Below is a small trained network, with its code and all its weights. Each question gives an input and a class and asks what happens when units are switched off, that is, made to give their printed mean instead of their output.

import numpy as np


def w(rows, s, z=0):
    codes = np.array(rows[::2]) - 128.0
    scale = np.full(codes.shape[1], s)
    scale[-1] = z or s
    return codes * scale


def f(y):
    return np.maximum(y, 0)


def log_softmax(a):
    a = a - a.max(-1, keepdims=True)
    return a - np.log(np.exp(a).sum(-1, keepdims=True))


def net(x, mask):
    res = np.array(x, float).reshape(1, 8) / 4 @ E
    y = f(res @ A[0][:, :-1].T + A[0][:, -1])
    res = res + np.where(mask, y, B[0][:, -1]) @ B[0][:, :-1]
    return log_softmax(res[-1] @ U[:, :-1].T + U[:, -1])


A, B = {}, {}
E = w([
[146,116,225,192,158,85,151],'x0',
[103,121,141,179,37,148,72],'x1',
[124,123,130,127,129,127,125],'x2',
[130,129,127,129,129,128,125],'x3',
[112,114,123,137,146,119,103],'x4',
[134,134,126,132,128,128,129],'x5',
[160,106,126,175,182,249,104],'x6',
[222,41,95,123,104,95,112],'x7',
],0.011)
A[0] = w([
[86,150,6,70,79,136,119,55],'N0',
[71,191,110,149,147,115,143,91],'N1',
[58,203,163,106,138,155,111,95],'N2',
[208,55,82,118,104,80,106,72],'N3',
[134,108,125,177,116,188,125,122],'N4',
[88,130,137,186,6,121,97,60],'N5',
[86,153,120,116,51,13,131,2],'N6',
[146,136,106,81,214,90,180,169],'N7',
[134,126,221,169,117,63,147,80],'N8',
],0.015,0.0038)
B[0] = w([
[174,129,212,157,223,99,158,224],'N0',
[118,108,132,135,63,101,157,189],'N1',
[120,93,103,150,63,115,207,212],'N2',
[69,121,124,152,50,110,219,240],'N3',
[127,148,103,130,139,177,94,196],'N4',
[126,155,117,47,131,60,64,225],'N5',
[127,122,78,166,130,252,87,249],'N6',
[120,152,110,85,112,112,21,232],'N7',
[164,129,177,137,208,107,173,224],'N8',
],0.016,0.014)
U = w([
[53,108,111,170,12,31,210,81],'0',
[168,140,227,177,242,62,151,102],'1',
[117,136,32,199,150,254,65,253],'2',
[92,182,94,7,99,8,40,86],'3',
],0.0067,0.0036)

Each question gives the input, the list of numbers given to net, and the class t.
The units are the neurons (one row each of A and B). Each row of codes is followed by its name. A weight is (code - 128) times the scale printed after its matrix; where a second scale follows, it is the last column's (A, B and U).
mask holds one flag per neuron, in row order. A switched-off neuron (its flag False) gives its mean, the last column of its row in B, instead of its output. The means were averaged over made-up inputs and are rounded, as every weight is.
A unit's drop is (log p(t) with every unit on - log p(t) with that unit switched off) / (log p(t) with every unit on - log p(t) with every unit switched off).
The circuit of an input: a set's keep is (log p(t) with only the set's units on - log p(t) with every unit switched off) / (log p(t) with every unit on - log p(t) with every unit switched off). Starting from all 9 units, units are removed one at a time, each time the one whose removal leaves the highest keep (on an exact tie, the one counted first), for as long as the keep stays at least 0.8.
circuit, biggest first: the units of the circuit, biggest drop first
most important unit: the unit with the biggest drop
k most important neurons: the k neurons with the biggest drops, biggest first
drop of u: that unit's drop, to one decimal
input [-6,-8,8,-7,-8,7,5,-1], class 3: circuit, biggest first => [N7]
input [6,0,8,6,8,-1,-8,5], class 2: 2 most important neurons => [N6 N0]
input [-2,6,-3,1,1,-5,-6,0], class 2: 2 most important neurons => [N6 N7]
input [8,6,-1,-3,8,-7,-3,-4], class 1: 3 most important neurons => [N8 N7 N3]
input [0,8,0,5,-7,3,7,-7], class 3: 3 most important neurons => [N5 N6 N3]
input [1,7,-2,-2,1,4,-3,6], class 3: 2 most important neurons => [N5 N2]
input [3,-4,-4,-5,-8,-7,-7,-6], class 2: 3 most important neurons => [N6 N3 N7]
input [-8,-5,4,-8,-8,-1,-4,8], class 0: 2 most important neurons => [N3 N8]
input [-7,8,-4,-1,0,-2,5,-1], class 3: 2 most important neurons => [N5 N8]
input [6,-1,0,-6,-7,6,-5,5], class 1: 4 most important neurons => [N8 N2 N1 N4]
input [-7,5,5,-6,-3,-2,2,-5], class 1: 3 most important neurons => [N0 N3 N7]
input [7,-4,1,-5,-6,4,-8,-5], class 2: 2 most important neurons => [N6 N0]
input [-5,-3,3,5,8,-4,-4,-1], class 1: drop of N0 => 1.8
input [-5,-6,6,5,4,-8,2,3], class 3: most important unit => N7
input [-4,0,-3,4,5,-3,0,0], class 1: drop of N4 => 0.0
input [3,-6,-7,0,8,3,-2,-3], class 3: drop of N3 => 0.1
